Below are the code and all the weights of a small trained network. Each question names an input and a class and asks about switching units off, where a switched-off unit gives its printed mean instead of its output.

import numpy as np


def w(rows, s, z=0):
    codes = np.array(rows[::2]) - 128.0
    scale = np.full(codes.shape[1], s)
    scale[-1] = z or s
    return codes * scale


def norm(h):
    return h / np.sqrt((h * h).mean(-1, keepdims=True) + 1e-5)


def f(y):
    return np.maximum(y, 0)


def log_softmax(a):
    a = a - a.max(-1, keepdims=True)
    return a - np.log(np.exp(a).sum(-1, keepdims=True))


def net(x, mask):
    res = np.array(x, float).reshape(1, 6) / 4 @ E
    u = 0
    for l in range(2):
        y = f(norm(res) @ A[l][:, :-1].T + A[l][:, -1])
        res = res + np.where(mask[u : u + 12], y, B[l][:, -1]) @ B[l][:, :-1]
        u += 12
    return log_softmax(norm(res)[-1] @ U[:, :-1].T + U[:, -1])


A, B = {}, {}
E = w([
[128,118,121,143,111,121,131,152,130,111],'x0',
[142,106,64,135,187,165,106,204,6,174],'x1',
[223,29,122,109,174,208,132,122,142,46],'x2',
[145,86,189,122,144,53,170,132,59,77],'x3',
[211,197,98,142,158,80,141,158,142,142],'x4',
[183,81,182,252,88,176,174,111,136,249],'x5',
],0.0036)
A[0] = w([
[100,209,172,132,62,130,157,105,114,128,53],'0.n0',
[1,93,147,109,67,150,126,110,80,150,80],'0.n1',
[173,173,104,177,153,83,164,138,145,146,100],'0.n2',
[26,182,125,98,69,87,168,103,118,165,53],'0.n3',
[102,126,103,76,169,133,101,189,87,133,120],'0.n4',
[120,141,131,139,59,49,89,40,156,130,98],'0.n5',
[83,152,102,178,134,124,68,157,9,183,81],'0.n6',
[109,211,68,134,94,190,76,129,167,188,171],'0.n7',
[160,220,90,141,144,79,183,137,117,134,126],'0.n8',
[111,115,177,119,122,13,206,128,61,150,84],'0.n9',
[84,52,170,114,128,136,133,150,149,187,111],'0.n10',
[40,170,96,163,120,87,135,147,72,188,4],'0.n11',
],0.006,0.0033)
B[0] = w([
[237,109,151,141,100,91,97,94,102,135,179],'0.n0',
[133,180,186,184,212,255,129,154,165,22,206],'0.n1',
[94,138,97,155,213,215,97,108,175,131,184],'0.n2',
[184,115,147,146,146,120,35,143,144,162,215],'0.n3',
[56,128,111,166,80,81,135,76,115,85,210],'0.n4',
[139,153,80,163,52,152,154,97,90,97,210],'0.n5',
[205,183,80,129,95,113,165,29,98,129,231],'0.n6',
[83,60,101,46,88,130,177,223,156,144,254],'0.n7',
[110,161,194,191,184,216,101,159,143,62,208],'0.n8',
[89,97,112,17,82,180,171,217,190,225,213],'0.n9',
[34,148,41,141,234,104,75,155,134,94,181],'0.n10',
[196,103,207,147,123,167,63,161,135,165,196],'0.n11',
],0.0057,0.0046)
A[1] = w([
[157,140,158,137,29,166,135,102,166,107,62],'1.n0',
[129,156,71,150,114,134,139,83,2,151,24],'1.n1',
[190,61,81,105,141,118,135,50,184,96,85],'1.n2',
[184,102,71,114,87,165,85,124,101,150,236],'1.n3',
[142,48,122,137,176,170,144,126,110,70,103],'1.n4',
[108,149,114,113,71,75,47,100,171,78,168],'1.n5',
[145,71,200,49,151,99,233,162,76,157,177],'1.n6',
[183,191,97,172,212,99,175,176,184,149,104],'1.n7',
[109,165,148,152,68,85,190,45,179,96,5],'1.n8',
[131,72,136,204,133,119,183,114,153,235,60],'1.n9',
[108,78,104,211,189,161,82,143,163,178,122],'1.n10',
[118,74,123,213,138,66,154,99,147,195,31],'1.n11',
],0.0067,0.0024)
B[1] = w([
[187,135,68,128,141,165,164,113,109,169,221],'1.n0',
[171,117,88,186,92,98,209,19,163,109,177],'1.n1',
[132,167,157,183,107,63,92,184,60,230,198],'1.n2',
[202,101,143,118,58,65,145,75,133,174,241],'1.n3',
[157,217,176,169,131,168,77,147,183,196,227],'1.n4',
[104,70,152,142,190,67,174,111,33,125,225],'1.n5',
[101,104,64,69,49,166,137,138,210,158,174],'1.n6',
[79,86,161,143,138,225,96,84,143,41,204],'1.n7',
[181,147,1,158,123,160,195,9,103,138,169],'1.n8',
[58,147,110,78,188,25,115,176,69,68,217],'1.n9',
[88,137,167,86,145,71,157,103,113,53,254],'1.n10',
[16,115,99,145,153,3,119,125,58,48,152],'1.n11',
],0.0061,0.0049)
U = w([
[205,128,24,201,73,135,223,38,76,138,44],'0',
[71,155,193,210,231,255,105,160,200,27,81],'1',
[29,79,95,124,194,67,153,166,78,60,229],'2',
[202,142,183,179,95,137,79,197,119,207,167],'3',
[69,33,43,20,27,186,218,242,229,194,2],'4',
],0.0084,0.0031)

Each question gives the input, the list of numbers given to net, and the class t.
The units are the neurons (one row each of A and B). Each row of codes is followed by its name. A weight is (code - 128) times the scale printed after its matrix; where a second scale follows, it is the last column's (A, B and U).
mask holds one flag per neuron, layer by layer. A switched-off neuron (its flag False) gives its mean, the last column of its row in B, instead of its output. The means were averaged over made-up inputs and are rounded, as every weight is.
A unit's drop is (log p(t) with every unit on - log p(t) with that unit switched off) / (log p(t) with every unit on - log p(t) with every unit switched off).
The circuit of an input: a set's keep is (log p(t) with only the set's units on - log p(t) with every unit switched off) / (log p(t) with every unit on - log p(t) with every unit switched off). Starting from the 12 units with the biggest drops (on a tie, the unit counted first), units are removed one at a time, each time the one whose removal leaves the highest keep (on an exact tie, the one counted first), for as long as the keep stays at least 0.8.
circuit, biggest first: the units of the circuit, biggest drop first
k most important neurons: the k neurons with the biggest drops, biggest first
top k neurons in layer l: the k neurons of layer l with the biggest drops, biggest first
input [-8,-3,-3,0,8,7], class 1: 2 most important neurons	0.n8, 0.n2
input [0,8,-1,-2,7,-6], class 0: circuit, biggest first	0.n6, 1.n1
input [-8,-7,-4,-3,4,-6], class 0: top 2 neurons in layer 0	0.n5, 0.n10
input [-7,2,-7,-1,-5,-6], class 3: most important neuron	0.n11
input [-3,3,-5,3,-7,3], class 1: 2 most important neurons	0.n1, 0.n10
input [0,-6,6,-1,6,7], class 2: top 4 neurons in layer 0	0.n1, 0.n6, 0.n8, 0.n5
input [-4,7,3,4,-6,0], class 0: top 2 neurons in layer 0	0.n6, 0.n8
input [-1,-6,6,8,-1,8], class 2: circuit, biggest first	1.n11, 1.n9
input [4,-5,8,8,-7,4], class 3: circuit, biggest first	1.n4, 1.n2
input [-2,-3,8,4,-4,-5], class 3: 3 most important neurons	1.n2, 1.n4, 0.n7
input [6,-4,-1,4,3,6], class 2: 2 most important neurons	1.n9, 0.n7
input [-6,-6,4,8,-5,-4], class 4: top 3 neurons in layer 0	0.n6, 0.n4, 0.n9
input [1,8,-8,8,0,0], class 0: 4 most important neurons	0.n6, 0.n7, 1.n1, 0.n4
input [-5,-3,8,8,1,2], class 3: circuit, biggest first	1.n2
input [-7,-3,-3,-6,-5,6], class 2: 3 most important neurons	0.n10, 1.n10, 0.n9
input [7,-3,-1,7,7,-6], class 1: circuit, biggest first	0.n8, 1.n7
input [-2,5,2,0,8,7], class 1: 2 most important neurons	1.n7, 0.n2
input [6,-7,-7,-6,-5,-2], class 0: 2 most important neurons	0.n5, 0.n0
input [-1,8,-3,-4,-8,-1], class 0: 3 most important neurons	0.n6, 0.n8, 1.n1
input [8,4,-4,3,-1,-2], class 0: 3 most important neurons	0.n6, 0.n4, 0.n7
input [1,1,8,-6,3,8], class 2: circuit, biggest first	1.n9, 0.n1, 1.n10, 0.n6
input [1,3,-5,-1,-8,8], class 1: top 3 neurons in layer 0	0.n1, 0.n10, 0.n4
input [-4,-2,0,8,4,7], class 4: 2 most important neurons	0.n9, 1.n6
input [-7,-1,4,3,-3,6], class 2: top 2 neurons in layer 0	0.n1, 0.n8
input [7,2,5,6,6,-3], class 1: 2 most important neurons	0.n7, 0.n6
input [5,-7,8,0,-1,7], class 3: top 3 neurons in layer 0	0.n4, 0.n6, 0.n5
input [-5,1,-7,0,-6,8], class 2: circuit, biggest first	1.n9
input [-5,8,-5,8,-7,-5], class 0: 2 most important neurons	0.n6, 0.n7
input [4,0,-2,-5,3,3], class 4: top 2 neurons in layer 0	0.n7, 0.n1
input [6,3,-1,6,-3,-2], class 4: circuit, biggest first	0.n9
